Here is a tiny trained network, its code and every weight. The questions are about switching its units off for an input and a class, where a switched-off unit gives its printed mean instead of its output.

import numpy as np


def w(rows, s, z=0):
    codes = np.array(rows[::2]) - 128.0
    scale = np.full(codes.shape[1], s)
    scale[-1] = z or s
    return codes * scale


def f(y):
    return np.maximum(y, 0)


def log_softmax(a):
    a = a - a.max(-1, keepdims=True)
    return a - np.log(np.exp(a).sum(-1, keepdims=True))


def net(x, mask):
    res = np.array(x, float).reshape(1, 4) / 4 @ E
    y = f(res @ A[0][:, :-1].T + A[0][:, -1])
    res = res + np.where(mask, y, B[0][:, -1]) @ B[0][:, :-1]
    return log_softmax(res[-1] @ U[:, :-1].T + U[:, -1])


A, B = {}, {}
E = w([
[131,160,115,76,44],'x0',
[82,237,117,168,84],'x1',
[100,105,127,183,21],'x2',
[252,123,77,155,155],'x3',
],0.014)
A[0] = w([
[151,61,160,88,104,86],'n0',
[146,79,166,124,114,87],'n1',
[130,70,129,173,31,4],'n2',
[147,140,106,16,55,197],'n3',
[127,56,132,113,123,97],'n4',
[140,113,92,56,47,198],'n5',
[181,94,166,163,167,213],'n6',
[134,164,108,31,166,48],'n7',
[112,80,128,169,156,84],'n8',
[131,222,166,72,224,40],'n9',
[43,71,140,172,171,153],'n10',
[83,170,91,94,205,80],'n11',
[141,123,124,120,78,244],'n12',
[57,120,138,92,142,85],'n13',
[158,125,12,147,137,78],'n14',
[58,89,193,119,135,41],'n15',
[211,98,78,164,115,106],'n16',
[89,141,127,184,65,67],'n17',
[118,76,158,242,116,182],'n18',
[148,138,143,95,159,38],'n19',
[94,96,133,229,104,112],'n20',
[113,142,195,224,217,204],'n21',
[185,189,178,48,165,6],'n22',
[99,138,161,3,88,76],'n23',
[131,80,171,83,127,63],'n24',
[34,119,201,171,146,121],'n25',
[164,214,149,216,129,77],'n26',
[68,222,71,185,160,115],'n27',
[106,132,126,125,193,162],'n28',
[90,138,87,182,181,166],'n29',
[69,180,93,162,97,118],'n30',
[125,21,109,52,134,126],'n31',
],0.011,0.003)
B[0] = w([
[128,196,184,114,93,191],'n0',
[106,191,185,123,110,170],'n1',
[68,70,147,164,88,233],'n2',
[94,196,92,104,199,240],'n3',
[173,151,205,44,98,186],'n4',
[102,106,57,92,162,231],'n5',
[124,133,111,121,166,226],'n6',
[15,69,92,164,65,196],'n7',
[120,236,142,95,155,175],'n8',
[16,55,159,150,70,236],'n9',
[199,156,53,182,229,206],'n10',
[85,57,130,126,69,203],'n11',
[82,104,104,91,148,201],'n12',
[168,44,103,205,164,194],'n13',
[187,92,136,211,161,196],'n14',
[171,131,145,188,167,199],'n15',
[167,72,118,168,160,231],'n16',
[78,144,151,140,103,238],'n17',
[19,117,64,87,40,218],'n18',
[119,128,175,142,68,165],'n19',
[67,75,96,99,74,212],'n20',
[101,167,59,53,118,239],'n21',
[86,76,116,154,89,197],'n22',
[206,157,67,219,254,226],'n23',
[192,150,164,116,136,178],'n24',
[215,83,111,140,207,228],'n25',
[187,147,174,117,135,219],'n26',
[210,177,221,96,97,244],'n27',
[54,119,98,105,111,195],'n28',
[91,214,110,72,126,186],'n29',
[173,152,167,110,169,243],'n30',
[134,125,191,36,100,235],'n31',
],0.0064,0.011)
U = w([
[65,57,111,136,78,97],'0',
[129,146,20,77,134,255],'1',
[174,142,254,104,102,88],'2',
[195,73,92,221,155,61],'3',
],0.012,0.0039)

Each question gives the input, the list of numbers given to net, and the class t.
The units are the neurons (one row each of A and B). Each row of codes is followed by its name. A weight is (code - 128) times the scale printed after its matrix; where a second scale follows, it is the last column's (A, B and U).
mask holds one flag per neuron, in row order. A switched-off neuron (its flag False) gives its mean, the last column of its row in B, instead of its output. The means were averaged over made-up inputs and are rounded, as every weight is.
A unit's drop is (log p(t) with every unit on - log p(t) with that unit switched off) / (log p(t) with every unit on - log p(t) with every unit switched off).
The circuit of an input: a set's keep is (log p(t) with only the set's units on - log p(t) with every unit switched off) / (log p(t) with every unit on - log p(t) with every unit switched off). Starting from the 12 units with the biggest drops (on a tie, the unit counted first), units are removed one at a time, each time the one whose removal leaves the highest keep (on an exact tie, the one counted first), for as long as the keep stays at least 0.8.
units of the circuit, in order: the units of the circuit, biggest drop first
most important unit: the unit with the biggest drop
k most important neurons: the k neurons with the biggest drops, biggest first
drop when u is switched off: that unit's drop, to one decimal
input [6,-3,-3,8], class 3: most important unit	n14
input [-6,-6,4,-4], class 1: 2 most important neurons	(n10 n18)
input [-5,-5,0,-6], class 3: 2 most important neurons	(n10 n15)
input [-6,-8,2,8], class 2: units of the circuit, in order	(n31 n4)
input [5,2,-7,8], class 3: 3 most important neurons	(n14 n18 n16)
input [6,5,-6,5], class 0: units of the circuit, in order	(n9 n7 n22)
input [0,-8,-8,5], class 0: units of the circuit, in order	(n7 n9)
input [-8,1,-5,-6], class 1: 2 most important neurons	(n21 n10)
input [-2,-5,-5,-2], class 0: 2 most important neurons	(n27 n7)
input [2,7,-5,7], class 2: units of the circuit, in order	(n27 n26)
input [6,1,2,-5], class 1: 2 most important neurons	(n3 n5)
input [6,-8,-1,-8], class 2: 4 most important neurons	(n31 n0 n4 n24)
input [-7,0,2,6], class 1: 2 most important neurons	(n21 n18)
input [8,-8,0,-4], class 1: units of the circuit, in order	(n3)
input [8,-6,-8,-6], class 0: 2 most important neurons	(n7 n9)
input [2,0,-3,-2], class 0: 2 most important neurons	(n10 n21)
input [-8,-8,1,7], class 1: units of the circuit, in order	(n21 n18)
input [-6,7,1,4], class 2: 2 most important neurons	(n27 n26)
input [-5,-2,1,-4], class 1: drop when n21 is switched off	0.1
input [3,-5,-8,-3], class 0: drop when n25 is switched off	0.0
input [-7,-4,7,6], class 0: most important unit	n18
input [0,7,4,-3], class 2: drop when n27 is switched off	0.2
